Small tables with named rows and columns. After each table, cells are looked up by row and column.

Zem:
          Zod   Tel  Gogot   Vev  Rakezok
Finut    -563   453    661   681     -622
Nonu     -716   543   -413  -555     -697
Paluda    617  -995   -570   815      580
Kif      -757   558    644   622     -813
Vubodet   -47   274     16  -325      -31
Vanu     -584   585    438   182     -605
Gurovon   232   502    439  -409      256

Vanu, Gogot => 438
Finut, Tel => 453
Nonu, Zod => -716
Gurovon, Zod => 232
Vubodet, Vev => -325
Paluda, Vev => 815
Gurovon, Tel => 502
Nonu, Gogot => -413
Paluda, Rakezok => 580
Vanu, Rakezok => -605
Gurovon, Rakezok => 256
Paluda, Zod => 617
Vubodet, Tel => 274
Vanu, Tel => 585
Nonu, Vev => -555
Nonu, Rakezok => -697
Vubodet, Rakezok => -31
Kif, Gogot => 644
Nonu, Tel => 543
Kif, Zod => -757
Which row has the largest Zod? Paluda

Kadone
         Sozuna  Tigekir  Did  Setig  Git  Badip  Bogan  Nuf  Rinasup  Zil
Zadusob     3.3      3.0  3.2    3.4  3.0    3.1    2.8  3.4      3.4  3.0
Ganade      2.8      4.1  3.3    2.1  3.7    3.4    3.6  2.2      2.2  3.5
Riso        2.8      3.7  3.1    2.5  3.5    3.2    3.8  2.6      2.5  3.3
Tizo        2.9      3.6  3.1    2.6  3.5    3.2    3.8  2.6      2.6  3.3
Mok         1.7      5.9  4.1    0.4  4.5    3.7    5.2  0.5      0.6  4.3
Revozol     3.1      3.2  3.1    3.1  3.2    3.1    3.2  3.1      3.1  3.1
Sidesi      3.5      3.2  2.7    3.0  3.2    2.7    3.0  3.0      3.1  2.8
Zovaru      2.1      1.4  3.1    4.4  7.2    9.5    3.2  4.5      4.9  3.6
Sulafin     3.0      3.2  3.1    3.0  3.2    3.1    3.4  3.0      3.0  3.2
Zezi        3.1      3.1  3.1    3.1  3.1    3.1    3.2  3.1      3.1  3.1

Zezi, Setig -> 3.1
Zadusob, Sozuna -> 3.3
Ganade, Nuf -> 2.2
Zezi, Rinasup -> 3.1
Riso, Zil -> 3.3
Tizo, Git -> 3.5

Kevi =
|  | Vekimop | Tulam | Dokiz | Vigi | Lufep | Met | Zag | Gono | Dur |
|---|---|---|---|---|---|---|---|---|---|
| Toket | 161 | 226 | 222 | 187 | 76 | 38 | 219 | 93 | 153 |
| Pivup | 222 | 146 | 139 | 148 | 234 | 144 | 57 | 57 | 242 |
| Bufit | 198 | 187 | 198 | 157 | 173 | 203 | 131 | 138 | 247 |
| Balavep | 231 | 155 | 185 | 153 | 131 | 94 | 140 | 69 | 239 |

What is the Gono of Pivup in Kevi?
57
What is the Dur of Bufit in Kevi?
247
What is the Zag of Pivup in Kevi?
57
What is the Dokiz of Pivup in Kevi?
139
What is the Tulam of Pivup in Kevi?
146
What is the Lufep of Bufit in Kevi?
173
What is the Tulam of Toket in Kevi?
226
What is the Dokiz of Balavep in Kevi?
185
What is the Dur of Pivup in Kevi?
242
What is the Vigi of Balavep in Kevi?
153
What is the Vigi of Bufit in Kevi?
157
What is the Lufep of Pivup in Kevi?
234
What is the Lufep of Balavep in Kevi?
131
What is the Met of Toket in Kevi?
38
What is the Vekimop of Pivup in Kevi?
222
What is the Dur of Toket in Kevi?
153
What is the Dokiz of Bufit in Kevi?
198
What is the Tulam of Bufit in Kevi?
187
What is the Zag of Bufit in Kevi?
131

Geg
|  | Rafo | Soz | Napu | Fav | Tolo | Fusu | Pevevo |
|---|---|---|---|---|---|---|---|
| Nibagal | 49.028 | 23.742 | 4.071 | 6.419 | -24.084 | 16.270 | 4.354 |
| Fofazi | -9.280 | 39.141 | 76.226 | 34.369 | 23.478 | 47.618 | 56.324 |
| Zoketo | -24.453 | 23.478 | 59.489 | 12.222 | -1.441 | 42.010 | 62.889 |
| Nubulu | 15.205 | 24.943 | 32.264 | 16.397 | 2.377 | 28.807 | 31.976 |
| Mov | 15.016 | 25.056 | 31.315 | 16.427 | 2.991 | 28.603 | 32.323 |
| Kigaled | 7.054 | 45.301 | 76.613 | 39.899 | 20.227 | 46.241 | 44.870 |
| Gegeres | 47.214 | 36.022 | 27.097 | 6.512 | -52.486 | 25.924 | 9.010 |
| Toti | -20.355 | 21.951 | 51.461 | 10.062 | 0.326 | 38.482 | 59.417 |
| Noret | 11.626 | 37.583 | 60.302 | 45.072 | 51.037 | 38.991 | 39.743 |
| Dibav | 28.912 | 32.681 | 36.966 | 30.229 | 19.831 | 29.261 | 23.795 |
| Kup | 46.518 | 26.382 | 10.383 | 5.046 | -34.136 | 18.884 | 7.154 |

Dibav, Fav: 30.229
Nibagal, Tolo: -24.084
Mov, Fusu: 28.603
Zoketo, Soz: 23.478
Dibav, Fusu: 29.261
Toti, Soz: 21.951
Toti, Fusu: 38.482
Zoketo, Pevevo: 62.889
Nubulu, Soz: 24.943
Kigaled, Pevevo: 44.870
Zoketo, Napu: 59.489
Fofazi, Pevevo: 56.324
Row with the largest Rafo: Nibagal

